Here is a tiny trained network, its code and every weight. The questions are about switching its units off for an input and a class, where a switched-off unit gives its printed mean instead of its output.

import numpy as np


def w(rows, s, z=0):
    codes = np.array(rows[::2]) - 128.0
    scale = np.full(codes.shape[1], s)
    scale[-1] = z or s
    return codes * scale


def f(y):
    return np.maximum(y, 0)


def log_softmax(a):
    a = a - a.max(-1, keepdims=True)
    return a - np.log(np.exp(a).sum(-1, keepdims=True))


def net(x, mask):
    res = np.array(x, float).reshape(1, 8) / 4 @ E
    y = f(res @ A[0][:, :-1].T + A[0][:, -1])
    res = res + np.where(mask, y, B[0][:, -1]) @ B[0][:, :-1]
    return log_softmax(res[-1] @ U[:, :-1].T + U[:, -1])


A, B = {}, {}
E = w([
[114,126,152,149,123],'x0',
[128,162,117,126,152],'x1',
[137,167,142,121,139],'x2',
[123,115,120,132,127],'x3',
[140,160,141,117,133],'x4',
[123,118,136,135,121],'x5',
[98,200,68,141,39],'x6',
[6,127,172,49,136],'x7',
],0.016)
A[0] = w([
[192,141,131,178,121,128],'n0',
[54,150,162,132,152,250],'n1',
[141,164,110,149,51,53],'n2',
[216,122,104,206,141,152],'n3',
[126,66,173,129,84,194],'n4',
[130,156,143,163,85,72],'n5',
[117,196,117,191,76,46],'n6',
[193,130,108,200,131,132],'n7',
[119,188,54,172,4,22],'n8',
[168,84,165,157,227,61],'n9',
[157,97,100,124,102,125],'n10',
[149,129,114,163,135,126],'n11',
[171,79,164,148,210,75],'n12',
[73,108,106,35,168,251],'n13',
[155,104,147,141,183,80],'n14',
[158,145,122,174,133,182],'n15',
[199,99,195,87,147,40],'n16',
[204,129,116,187,124,151],'n17',
],0.012,0.002)
B[0] = w([
[104,143,159,64,132,191],'n0',
[97,148,209,80,99,193],'n1',
[176,121,93,157,159,191],'n2',
[39,79,210,44,13,227],'n3',
[166,133,116,73,118,162],'n4',
[149,150,100,147,158,162],'n5',
[134,130,112,184,193,198],'n6',
[34,33,225,10,47,207],'n7',
[198,159,32,254,186,252],'n8',
[197,135,23,255,195,208],'n9',
[93,165,134,154,151,158],'n10',
[116,158,184,79,115,161],'n11',
[157,142,93,223,218,203],'n12',
[84,99,154,23,129,206],'n13',
[180,129,94,187,186,172],'n14',
[82,107,177,118,116,173],'n15',
[207,181,90,180,118,178],'n16',
[49,107,171,38,95,208],'n17',
],0.007,0.018)
U = w([
[61,106,225,8,44,247],'0',
[255,121,14,227,148,9],'1',
],0.009,0.0015)

Each question gives the input, the list of numbers given to net, and the class t.
The units are the neurons (one row each of A and B). Each row of codes is followed by its name. A weight is (code - 128) times the scale printed after its matrix; where a second scale follows, it is the last column's (A, B and U).
mask holds one flag per neuron, in row order. A switched-off neuron (its flag False) gives its mean, the last column of its row in B, instead of its output. The means were averaged over made-up inputs and are rounded, as every weight is.
A unit's drop is (log p(t) with every unit on - log p(t) with that unit switched off) / (log p(t) with every unit on - log p(t) with every unit switched off).
most important unit: the unit with the biggest drop
k most important neurons: the k neurons with the biggest drops, biggest first
drop when u is switched off: that unit's drop, to one decimal
input [4,3,-7,4,5,6,1,0], class 1: most important unit	n3
input [7,-2,-6,-5,1,1,-8,-8], class 0: 2 most important neurons	n3, n7
input [-5,1,8,-8,2,-8,3,-3], class 0: 2 most important neurons	n9, n12
input [1,7,2,5,4,-7,-7,-8], class 0: 2 most important neurons	n3, n7
input [-2,-1,4,3,5,1,2,1], class 1: 3 most important neurons	n3, n7, n17
input [6,-8,-1,2,-7,0,2,1], class 1: 4 most important neurons	n3, n7, n17, n13
input [1,8,2,6,-8,1,3,2], class 1: 2 most important neurons	n3, n7
input [0,-7,7,-5,-2,8,-6,-8], class 0: drop when n3 is switched off	0.5
input [-3,2,-4,1,-5,7,7,5], class 1: drop when n8 is switched off	0.4
input [5,-6,6,5,-5,3,4,-4], class 0: drop when n7 is switched off	0.6
